Below are the code and all the weights of a small trained network. Each question names an input and a target symbol and asks about switching units off, where a switched-off unit gives its printed mean instead of its output.

import numpy as np


def w(rows, s, z=0):
    codes = np.array(rows[::2]) - 128.0
    scale = np.full(codes.shape[1], s)
    scale[-1] = z or s
    return codes * scale


def f(y):
    return np.maximum(y, 0)


def softmax(a):
    e = np.exp(a - a.max(-1, keepdims=True))
    return e / e.sum(-1, keepdims=True)


def log_softmax(a):
    a = a - a.max(-1, keepdims=True)
    return a - np.log(np.exp(a).sum(-1, keepdims=True))


def net(x, mask):
    ids = ['αβγεζηλξτψω'.index(c) for c in x.split()]
    T = len(ids)
    res = E[ids] + P[:T]
    q, k, v = (res @ M[0].T for M in (Q, K, V))
    z = softmax(np.where(np.tri(T) > 0, q @ k.T / 2**0.5, -1e9)) @ v
    res = res + np.where(mask[0], z, O[0][:, -1]) @ O[0][:, :-1]
    y = f(res @ A[0][:, :-1].T + A[0][:, -1])
    res = res + np.where(mask[1:9], y, B[0][:, -1]) @ B[0][:, :-1]
    return log_softmax(res[-1] @ U[:, :-1].T + U[:, -1])


Q, K, V, O, A, B = {}, {}, {}, {}, {}, {}
E = w([
[69,151,112,167,144],'α',
[168,147,155,132,156],'β',
[108,152,113,155,189],'γ',
[118,154,145,148,127],'ε',
[89,141,147,156,63],'ζ',
[120,58,69,8,99],'η',
[138,145,148,141,143],'λ',
[61,134,127,157,95],'ξ',
[136,146,152,164,76],'τ',
[178,147,153,167,104],'ψ',
[67,141,115,140,177],'ω',
],0.015)
P = w([
[134,120,105,159,104],'0',
[107,102,197,146,142],'1',
[128,219,147,125,137],'2',
[125,177,150,148,129],'3',
[228,54,117,156,95],'4',
[93,98,254,96,104],'5',
],0.0089)
Q[0] = w([
[117,14,164,81,134],'head 1',
[195,57,4,148,109],'head 1',
],0.032)
K[0] = w([
[96,242,229,102,140],'head 1',
[100,62,254,230,176],'head 1',
],0.023)
V[0] = w([
[8,147,157,138,2],'head 1',
[253,157,205,121,26],'head 1',
],0.022)
O[0] = w([
[112,239,178,36,76,254],'head 1',
[152,214,3,134,155,213],'head 1',
],0.017,0.0063)
A[0] = w([
[51,107,77,151,39,115],'neuron 1',
[103,86,131,224,155,76],'neuron 2',
[98,148,110,213,166,112],'neuron 3',
[126,151,163,251,103,150],'neuron 4',
[143,128,80,154,137,20],'neuron 5',
[18,74,131,127,126,121],'neuron 6',
[113,52,95,72,114,183],'neuron 7',
[130,145,116,79,114,7],'neuron 8',
],0.012,0.011)
B[0] = w([
[138,110,139,115,174,146],'neuron 1',
[53,179,186,122,73,215],'neuron 2',
[221,111,124,138,144,248],'neuron 3',
[117,101,86,183,106,204],'neuron 4',
[109,75,172,54,76,227],'neuron 5',
[177,136,93,127,206,209],'neuron 6',
[86,138,95,86,147,172],'neuron 7',
[108,4,80,151,145,214],'neuron 8',
],0.022,0.013)
U = w([
[156,166,204,99,132,138],'α',
[152,107,148,145,80,120],'β',
[91,132,125,156,145,141],'γ',
[120,254,129,104,92,253],'ε',
[96,109,90,71,144,18],'ζ',
[129,121,120,120,141,144],'η',
[158,171,80,201,159,210],'λ',
[107,127,167,77,105,41],'ξ',
[111,187,48,149,115,134],'τ',
[173,148,110,96,145,111],'ψ',
[144,69,131,139,178,38],'ω',
],0.0078,0.0064)

Each question gives the input, a string of symbols that net reads in full, and the target symbol t.
The units are the heads (2 rows each of Q, K, V and O) and the neurons (one row each of A and B). Each row of codes is followed by its name. A weight is (code - 128) times the scale printed after its matrix; where a second scale follows, it is the last column's (O, A, B and U).
mask holds one flag per unit, heads first, then neurons. A switched-off unit (its flag False) gives its mean, the last column of its rows in O or B, instead of its output. The means were averaged over made-up inputs and are rounded, as every weight is.
A unit's drop is (log p(t) with every unit on - log p(t) with that unit switched off) / (log p(t) with every unit on - log p(t) with every unit switched off).
The circuit of an input: a set's keep is (log p(t) with only the set's units on - log p(t) with every unit switched off) / (log p(t) with every unit on - log p(t) with every unit switched off). Starting from all 9 units, units are removed one at a time, each time the one whose removal leaves the highest keep (on an exact tie, the one counted first), for as long as the keep stays at least 0.8.
circuit, biggest first: the units of the circuit, biggest drop first
k most important neurons: the k neurons with the biggest drops, biggest first
drop when u is switched off: that unit's drop, to one decimal
input γ ζ γ ε β, target ζ: circuit, biggest first => [neuron 8; head 1]
input ψ γ ζ ε β, target γ: 3 most important neurons => [neuron 2; neuron 4; neuron 5]
input ξ β ω ε, target ξ: 3 most important neurons => [neuron 8; neuron 3; neuron 6]
input γ τ ω, target γ: 2 most important neurons => [neuron 2; neuron 4]
input ε γ ξ ω ζ ψ, target ξ: circuit, biggest first => [head 1; neuron 8]
input β λ ζ ε ω, target λ: circuit, biggest first => [neuron 5]
input λ λ ζ, target λ: 2 most important neurons => [neuron 5; neuron 2]
input β ω γ ξ, target β: 2 most important neurons => [neuron 2; neuron 5]
input τ α ξ, target τ: circuit, biggest first => [head 1; neuron 8]
input β λ λ ε λ β, target λ: circuit, biggest first => [head 1; neuron 5]
input ψ ε β τ, target ψ: circuit, biggest first => [head 1; neuron 5; neuron 3]
input ξ α β, target ξ: 4 most important neurons => [neuron 8; neuron 3; neuron 6; neuron 4]
input ω ω ψ ξ, target ω: circuit, biggest first => [head 1; neuron 6]
input α γ ω α ζ, target γ: most important neuron => [neuron 2]
input ε ω ε ψ ψ, target ω: 4 most important neurons => [neuron 6; neuron 2; neuron 4; neuron 5]
input β ξ β, target β: 4 most important neurons => [neuron 5; neuron 2; neuron 3; neuron 6]
input ψ γ ζ, target ψ: 3 most important neurons => [neuron 5; neuron 3; neuron 2]
input ω ζ β, target ω: 4 most important neurons => [neuron 6; neuron 2; neuron 4; neuron 5]
input γ ξ ξ, target γ: 3 most important neurons => [neuron 2; neuron 4; neuron 3]
input ε α β, target ε: circuit, biggest first => [neuron 8]
input β τ ζ ξ ζ α, target ζ: drop when neuron 3 is switched off => 0.1
input α ζ γ, target α: drop when neuron 8 is switched off => 0.1
input ζ ε ε ψ β ψ, target ε: drop when neuron 4 is switched off => 0.1
input ψ α β ζ β, target α: drop when neuron 5 is switched off => 0.1
input ω ξ ψ, target ω: 2 most important neurons => [neuron 6; neuron 2]
